Below is a small trained network, with its code and all its weights. Each question gives an input and a class and asks what happens when units are switched off, that is, made to give their printed mean instead of their output.

import numpy as np


def w(rows, s, z=0):
    codes = np.array(rows[::2]) - 128.0
    scale = np.full(codes.shape[1], s)
    scale[-1] = z or s
    return codes * scale


def norm(h):
    return h / np.sqrt((h * h).mean(-1, keepdims=True) + 1e-5)


def f(y):
    return y / 2 * (1 + np.tanh(0.7978845608 * (y + 0.044715 * y**3)))


def log_softmax(a):
    a = a - a.max(-1, keepdims=True)
    return a - np.log(np.exp(a).sum(-1, keepdims=True))


def net(x, mask):
    res = np.array(x, float).reshape(1, 7) / 4 @ E
    u = 0
    for l in range(3):
        y = f(norm(res) @ A[l][:, :-1].T + A[l][:, -1])
        res = res + np.where(mask[u : u + 9], y, B[l][:, -1]) @ B[l][:, :-1]
        u += 9
    return log_softmax(norm(res)[-1] @ U[:, :-1].T + U[:, -1])


A, B = {}, {}
E = w([
[100,190,34,4,163],'x0',
[120,27,112,73,78],'x1',
[192,89,74,143,149],'x2',
[171,130,159,41,172],'x3',
[197,130,3,147,27],'x4',
[94,130,158,106,147],'x5',
[182,108,202,87,71],'x6',
],0.00081)
A[0] = w([
[133,136,98,202,207,79],'0.n0',
[158,130,57,127,133,101],'0.n1',
[143,120,141,81,178,2],'0.n2',
[161,115,97,182,37,72],'0.n3',
[74,106,117,97,141,84],'0.n4',
[113,92,145,169,157,155],'0.n5',
[151,111,129,161,179,10],'0.n6',
[111,135,165,96,204,68],'0.n7',
[80,122,254,149,111,139],'0.n8',
],0.0035,0.00078)
B[0] = w([
[100,90,136,81,51,159],'0.n0',
[176,168,90,92,157,164],'0.n1',
[88,185,161,179,140,98],'0.n2',
[114,146,152,69,252,226],'0.n3',
[180,142,167,107,130,128],'0.n4',
[140,69,97,130,96,165],'0.n5',
[165,99,171,107,107,92],'0.n6',
[122,180,142,87,185,151],'0.n7',
[176,147,41,105,143,254],'0.n8',
],0.0022,0.00084)
A[1] = w([
[32,139,69,63,188,65],'1.n0',
[132,122,167,86,59,164],'1.n1',
[73,104,252,175,95,47],'1.n2',
[166,118,148,74,180,156],'1.n3',
[110,215,132,74,92,145],'1.n4',
[173,122,230,188,95,4],'1.n5',
[83,114,81,186,98,152],'1.n6',
[84,158,205,123,193,36],'1.n7',
[213,95,177,214,85,59],'1.n8',
],0.003,0.0011)
B[1] = w([
[234,145,155,139,186,253],'1.n0',
[75,6,121,77,134,166],'1.n1',
[165,152,30,150,142,101],'1.n2',
[99,169,124,167,70,236],'1.n3',
[152,13,159,130,108,222],'1.n4',
[226,118,61,118,220,90],'1.n5',
[122,206,164,150,98,209],'1.n6',
[112,144,108,50,190,104],'1.n7',
[187,104,176,179,246,224],'1.n8',
],0.0021,0.00052)
A[2] = w([
[134,165,2,83,72,70],'2.n0',
[63,123,119,175,146,176],'2.n1',
[132,52,53,201,94,136],'2.n2',
[206,127,61,80,90,254],'2.n3',
[62,164,178,64,237,135],'2.n4',
[181,103,89,127,165,84],'2.n5',
[133,140,121,131,126,115],'2.n6',
[51,166,140,194,116,220],'2.n7',
[184,177,146,132,109,183],'2.n8',
],0.0031,0.00074)
B[2] = w([
[83,128,98,181,254,200],'2.n0',
[154,124,128,145,67,150],'2.n1',
[132,143,208,84,106,227],'2.n2',
[8,161,100,149,175,254],'2.n3',
[224,205,170,74,82,244],'2.n4',
[96,114,157,173,151,157],'2.n5',
[139,136,129,129,146,125],'2.n6',
[189,163,82,144,34,175],'2.n7',
[115,96,76,111,167,168],'2.n8',
],0.0028,0.00095)
U = w([
[230,84,193,204,234,78],'0',
[16,161,31,142,229,217],'1',
[124,34,196,176,58,63],'2',
[206,255,201,5,138,248],'3',
[43,48,155,23,81,53],'4',
[139,214,88,218,8,114],'5',
],0.0065,0.0015)

Each question gives the input, the list of numbers given to net, and the class t.
The units are the neurons (one row each of A and B). Each row of codes is followed by its name. A weight is (code - 128) times the scale printed after its matrix; where a second scale follows, it is the last column's (A, B and U).
mask holds one flag per neuron, layer by layer. A switched-off neuron (its flag False) gives its mean, the last column of its row in B, instead of its output. The means were averaged over made-up inputs and are rounded, as every weight is.
A unit's drop is (log p(t) with every unit on - log p(t) with that unit switched off) / (log p(t) with every unit on - log p(t) with every unit switched off).
The circuit of an input: a set's keep is (log p(t) with only the set's units on - log p(t) with every unit switched off) / (log p(t) with every unit on - log p(t) with every unit switched off). Starting from the 12 units with the biggest drops (on a tie, the unit counted first), units are removed one at a time, each time the one whose removal leaves the highest keep (on an exact tie, the one counted first), for as long as the keep stays at least 0.8.
circuit, biggest first: the units of the circuit, biggest drop first
most important unit: the unit with the biggest drop
k most important neurons: the k neurons with the biggest drops, biggest first
k most important neurons of layer l: the k neurons of layer l with the biggest drops, biggest first
input [1,-4,5,-8,-3,-8,-8], class 5: most important unit => 2.n7
input [-7,-6,-1,5,-6,2,-4], class 3: circuit, biggest first => 2.n4, 1.n7
input [-7,-5,-4,-4,1,0,6], class 0: circuit, biggest first => 1.n5, 1.n8
input [5,6,-7,0,-1,8,-2], class 3: 3 most important neurons => 2.n4, 1.n0, 0.n0
input [-4,-4,-7,-2,1,2,7], class 0: 2 most important neurons => 1.n8, 1.n5
input [-3,-5,7,-2,6,-2,6], class 0: 2 most important neurons => 1.n8, 0.n3
input [8,5,-1,0,4,1,4], class 1: 3 most important neurons => 2.n0, 2.n3, 0.n0
input [7,8,1,6,6,2,0], class 1: circuit, biggest first => 2.n0, 2.n3
input [1,-2,-5,0,2,-4,-8], class 5: 2 most important neurons => 0.n8, 2.n7
input [-8,-4,0,-1,8,-1,0], class 0: circuit, biggest first => 1.n8, 0.n3
input [1,-8,8,2,-1,3,-7], class 3: circuit, biggest first => 1.n2, 2.n4, 0.n0
input [0,-5,-8,-4,-2,6,-6], class 5: circuit, biggest first => 0.n3, 2.n7
input [0,-2,-6,-7,-7,4,-1], class 3: 3 most important neurons => 2.n4, 1.n7, 0.n7
input [0,3,-1,-2,8,-3,-5], class 1: 2 most important neurons => 2.n0, 0.n3
input [6,1,3,-6,3,6,6], class 1: circuit, biggest first => 2.n0
input [0,-4,8,0,2,1,1], class 1: 2 most important neurons => 0.n1, 2.n3
input [2,3,2,-3,-2,1,-8], class 5: 3 most important neurons => 0.n8, 0.n3, 1.n5
input [1,-5,8,-2,-4,-2,-5], class 5: 2 most important neurons => 0.n3, 0.n0
input [7,2,4,3,4,2,5], class 1: 2 most important neurons => 2.n0, 2.n3
input [-4,1,6,8,-7,-2,-5], class 3: 2 most important neurons of layer 2 => 2.n4, 2.n0
input [5,5,5,5,0,-5,8], class 4: most important unit => 0.n8
input [6,8,-7,0,-7,-5,-4], class 3: 2 most important neurons => 2.n4, 1.n0
input [0,2,7,-6,-6,-7,-4], class 2: 2 most important neurons of layer 2 => 2.n4, 2.n2
input [-1,8,1,-1,-8,3,-3], class 3: 2 most important neurons => 2.n4, 0.n7
input [3,-4,-2,-4,-2,-7,4], class 5: 3 most important neurons of layer 2 => 2.n7, 2.n4, 2.n2
